Below is a small trained network, with its code and all its weights. Each question gives an input and a target symbol and asks what happens when units are switched off, that is, made to give their printed mean instead of their output.

import numpy as np


def w(rows, s, z=0):
    codes = np.array(rows[::2]) - 128.0
    scale = np.full(codes.shape[1], s)
    scale[-1] = z or s
    return codes * scale


def f(y):
    return np.maximum(y, 0)


def softmax(a):
    e = np.exp(a - a.max(-1, keepdims=True))
    return e / e.sum(-1, keepdims=True)


def log_softmax(a):
    a = a - a.max(-1, keepdims=True)
    return a - np.log(np.exp(a).sum(-1, keepdims=True))


def net(x, mask):
    ids = ['ΔΛΣΦΨΩαβεζηθμξπτ'.index(c) for c in x.split()]
    T = len(ids)
    res = E[ids] + P[:T]
    r = res
    for j in range(3):
        rows = slice(4 * j, 4 * j + 4)
        q, k, v = (r @ M[0][rows].T for M in (Q, K, V))
        z = softmax(np.where(np.tri(T) > 0, q @ k.T / 4**0.5, -1e9)) @ v
        o = O[0][rows]
        res = res + np.where(mask[j], z, o[:, -1]) @ o[:, :-1]
    y = f(res @ A[0][:, :-1].T + A[0][:, -1])
    res = res + np.where(mask[3:7], y, B[0][:, -1]) @ B[0][:, :-1]
    return log_softmax(res[-1] @ U[:, :-1].T + U[:, -1])


Q, K, V, O, A, B = {}, {}, {}, {}, {}, {}
E = w([
[64,110,103,146,53,127,94,142,172,61,49],'Δ',
[171,142,157,57,44,34,152,101,143,137,105],'Λ',
[78,187,75,151,185,36,87,211,158,109,101],'Σ',
[101,68,134,112,130,27,161,46,122,148,88],'Φ',
[67,151,214,150,91,118,60,157,184,116,90],'Ψ',
[147,46,103,168,89,88,131,171,63,207,152],'Ω',
[83,185,204,121,88,86,116,172,130,41,91],'α',
[184,99,164,78,72,114,107,119,172,189,88],'β',
[108,87,148,160,88,149,153,152,116,204,176],'ε',
[110,95,117,118,109,145,158,164,42,149,162],'ζ',
[161,91,146,48,136,111,67,110,171,130,146],'η',
[65,133,108,88,117,96,134,4,125,178,81],'θ',
[110,128,108,109,137,161,151,177,65,226,132],'μ',
[171,71,68,98,75,145,131,110,141,106,89],'ξ',
[113,210,180,70,37,94,161,98,142,179,122],'π',
[79,102,126,131,128,135,113,154,57,194,191],'τ',
],0.02)
P = w([
[115,79,100,53,240,199,254,124,205,135,205],'0',
[145,153,131,52,40,84,166,114,142,184,217],'1',
[137,151,133,67,36,87,165,128,129,173,192],'2',
[127,144,142,73,44,93,146,141,128,163,171],'3',
[117,149,147,84,57,93,124,138,114,149,149],'4',
[106,142,152,96,60,83,111,159,114,149,126],'5',
[81,131,151,109,63,93,94,160,105,145,103],'6',
[84,141,167,117,66,108,78,186,103,139,90],'7',
[62,123,167,119,92,99,73,198,97,130,69],'8',
[57,129,173,133,89,95,64,192,89,108,49],'9',
[45,137,168,157,92,102,63,202,76,112,30],'10',
[33,121,184,152,106,102,51,229,83,113,5],'11',
],0.0077)
Q[0] = w([
[151,194,151,134,149,144,125,68,142,123,86],'h1',
[100,108,171,18,33,99,70,136,176,117,66],'h1',
[166,156,135,54,99,68,105,53,241,49,75],'h1',
[88,120,123,25,54,71,63,156,129,174,82],'h1',
[127,123,137,25,89,45,95,87,179,77,85],'h2',
[83,75,174,83,100,98,156,141,61,166,86],'h2',
[144,177,88,152,106,105,157,28,168,76,65],'h2',
[130,117,159,99,18,133,73,66,180,145,67],'h2',
[166,133,56,247,223,169,193,164,90,101,233],'h3',
[192,162,166,242,205,200,184,129,139,102,153],'h3',
[119,102,123,189,180,166,173,225,57,196,195],'h3',
[199,199,142,95,170,69,126,88,213,63,78],'h3',
],0.013)
K[0] = w([
[126,195,119,166,76,134,109,123,70,177,153],'h1',
[52,160,165,210,110,121,51,204,153,41,31],'h1',
[120,160,131,162,88,61,12,156,62,88,66],'h1',
[26,159,150,157,171,108,78,216,161,77,24],'h1',
[97,123,172,141,107,107,46,131,77,59,97],'h2',
[68,105,185,149,176,148,167,132,148,71,61],'h2',
[122,144,114,171,60,99,85,97,68,128,71],'h2',
[97,108,200,124,59,179,75,139,130,95,52],'h2',
[197,93,81,78,125,129,188,39,85,178,250],'h3',
[201,152,129,85,85,135,213,58,158,190,186],'h3',
[186,49,115,83,191,186,195,102,130,201,192],'h3',
[140,197,114,107,53,58,90,165,154,105,128],'h3',
],0.013)
V[0] = w([
[93,136,89,169,111,167,153,199,194,104,150],'h1',
[179,163,68,59,84,149,221,193,34,94,81],'h1',
[56,214,155,139,117,204,138,109,83,180,145],'h1',
[125,152,25,120,127,171,86,105,156,184,34],'h1',
[195,184,140,109,150,125,175,127,209,183,26],'h2',
[103,190,105,50,210,125,90,120,89,51,127],'h2',
[147,129,101,163,171,115,92,195,194,240,129],'h2',
[91,102,93,155,139,83,185,163,71,134,131],'h2',
[133,116,45,181,127,92,103,96,38,183,161],'h3',
[140,89,3,128,76,148,84,92,142,91,85],'h3',
[85,214,94,148,141,192,118,108,178,98,187],'h3',
[100,73,164,200,103,218,84,86,141,191,68],'h3',
],0.011)
O[0] = w([
[118,161,158,170,115,37,108,133,121,170,61,228],'h1',
[133,169,65,7,72,125,118,120,100,79,25,123],'h1',
[74,190,67,172,65,193,77,31,87,199,158,92],'h1',
[206,237,31,150,157,113,76,139,153,192,92,115],'h1',
[161,141,5,93,115,142,240,124,201,133,153,155],'h2',
[149,157,210,117,39,224,192,150,124,142,73,102],'h2',
[197,92,118,118,93,84,173,55,104,120,185,62],'h2',
[144,129,174,51,115,123,52,78,140,151,156,119],'h2',
[142,80,120,185,186,214,181,113,237,166,86,1],'h3',
[57,20,134,80,146,164,198,183,146,177,163,110],'h3',
[74,83,81,169,39,135,2,152,127,121,101,63],'h3',
[147,57,66,72,92,120,144,86,164,103,200,97],'h3',
],0.0092,0.0061)
A[0] = w([
[140,92,127,81,129,208,203,159,136,128,39,61],'n1',
[140,173,195,132,93,111,82,180,46,165,136,51],'n2',
[255,107,167,237,122,233,122,62,49,165,113,1],'n3',
[245,98,96,129,175,203,114,224,193,80,181,70],'n4',
],0.0078,0.0079)
B[0] = w([
[100,100,150,201,43,95,82,99,196,99,148,180],'n1',
[143,51,50,143,177,169,164,86,138,119,123,254],'n2',
[2,245,110,56,175,116,130,202,169,19,158,148],'n3',
[193,175,129,134,145,214,6,191,78,72,129,166],'n4',
],0.0089,0.017)
U = w([
[105,106,59,132,144,146,218,83,180,143,127,120],'Δ',
[104,155,105,158,115,175,125,198,68,189,160,84],'Λ',
[103,121,190,140,71,135,165,132,140,164,133,145],'Σ',
[146,121,106,134,116,121,99,122,180,80,125,42],'Φ',
[67,148,121,154,178,117,206,164,124,139,161,26],'Ψ',
[123,194,184,82,111,62,201,118,149,100,128,98],'Ω',
[169,177,151,191,160,87,150,148,125,183,66,254],'α',
[152,144,58,107,188,98,185,143,100,112,147,36],'β',
[125,127,140,178,101,75,116,101,91,139,196,175],'ε',
[118,76,138,157,137,136,254,182,66,173,151,76],'ζ',
[151,195,240,122,120,116,98,198,45,161,168,166],'η',
[122,106,152,86,121,160,155,90,55,116,80,212],'θ',
[72,178,126,103,184,113,91,122,136,107,149,9],'μ',
[138,231,117,82,92,94,100,101,104,151,119,68],'ξ',
[56,106,129,60,106,79,155,212,106,204,142,164],'π',
[125,72,157,92,215,108,188,80,184,106,138,103],'τ',
],0.0061,0.0053)

Each question gives the input, a string of symbols that net reads in full, and the target symbol t.
The units are the heads (4 rows each of Q, K, V and O) and the neurons (one row each of A and B). Each row of codes is followed by its name. A weight is (code - 128) times the scale printed after its matrix; where a second scale follows, it is the last column's (O, A, B and U).
mask holds one flag per unit, heads first, then neurons. A switched-off unit (its flag False) gives its mean, the last column of its rows in O or B, instead of its output. The means were averaged over made-up inputs and are rounded, as every weight is.
A unit's drop is (log p(t) with every unit on - log p(t) with that unit switched off) / (log p(t) with every unit on - log p(t) with every unit switched off).
The circuit of an input: a set's keep is (log p(t) with only the set's units on - log p(t) with every unit switched off) / (log p(t) with every unit on - log p(t) with every unit switched off). Starting from all 7 units, units are removed one at a time, each time the one whose removal leaves the highest keep (on an exact tie, the one counted first), for as long as the keep stays at least 0.8.
units of the circuit, in order: the units of the circuit, biggest drop first
k most important neurons: the k neurons with the biggest drops, biggest first
heads that matter: for each layer, one digit per head in row order, 1 if its drop is at least 0.15 and else 0, layers parted by /
drop of u: that unit's drop, to one decimal
input Φ Ψ π ζ θ Φ Σ τ Φ μ Σ ζ, target η: 2 most important neurons : n4, n2
input α π η ζ ε Δ μ, target Σ: heads that matter : 111
input Δ τ μ η η μ τ β, target π: heads that matter : 001
input η θ θ Ψ θ Ω ξ τ ε, target ζ: units of the circuit, in order : h2, h1
input π α ζ, target Δ: units of the circuit, in order : h2, h3
input ζ Λ θ ζ ε ξ, target Φ: heads that matter : 101
input ζ Φ π Δ α Ω ζ θ ζ π, target θ: units of the circuit, in order : n2, h3, h1
input ξ ζ Ω, target π: units of the circuit, in order : h3, h1
input Φ ζ Σ α ζ η τ β τ, target η: 2 most important neurons : n4, n2
input θ ξ Φ η ζ α Ψ Φ, target ε: heads that matter : 101
input μ π Σ, target α: units of the circuit, in order : h3
input Φ Ψ ζ Φ η Ω θ Ψ Φ Σ μ μ, target η: heads that matter : 100
input τ π β μ Φ Ψ Φ η, target ε: units of the circuit, in order : h1, h3
input β μ Ω Δ β τ β ξ τ, target β: units of the circuit, in order : h2, h1
input Δ θ Λ Ω Φ Ψ μ ζ ξ π Δ Δ, target π: units of the circuit, in order : h3
input Σ ξ ξ η, target α: units of the circuit, in order : h3, h1
input Δ Δ ξ η Σ Λ Λ, target α: heads that matter : 001
input Δ Δ Δ Δ Ψ ε Λ Ω ζ τ, target α: units of the circuit, in order : h1, h3
input Λ Δ Λ ξ Ω Λ Λ Ψ Λ, target ε: units of the circuit, in order : h1, h3
input μ τ Ω ζ Φ Δ ε μ, target ξ: units of the circuit, in order : h1
input ζ τ α Φ ζ μ, target θ: heads that matter : 110
input η Δ Φ η, target π: heads that matter : 001
input Λ Φ Δ ξ α η, target θ: heads that matter : 101
input Λ Λ θ Σ ξ Δ α μ τ Δ, target π: heads that matter : 001
input τ ζ Λ τ Φ, target τ: heads that matter : 101
input α ζ Ψ μ Σ ξ ζ, target Σ: drop of h2 : 0.3
input Φ Λ Ω ξ η, target η: drop of n4 : 0.4
input ε Φ β β ζ Φ η Φ β μ α, target θ: drop of n2 : 1.1
input Δ Φ Ψ θ ε Δ ζ η ζ ξ, target π: drop of h3 : 1.0
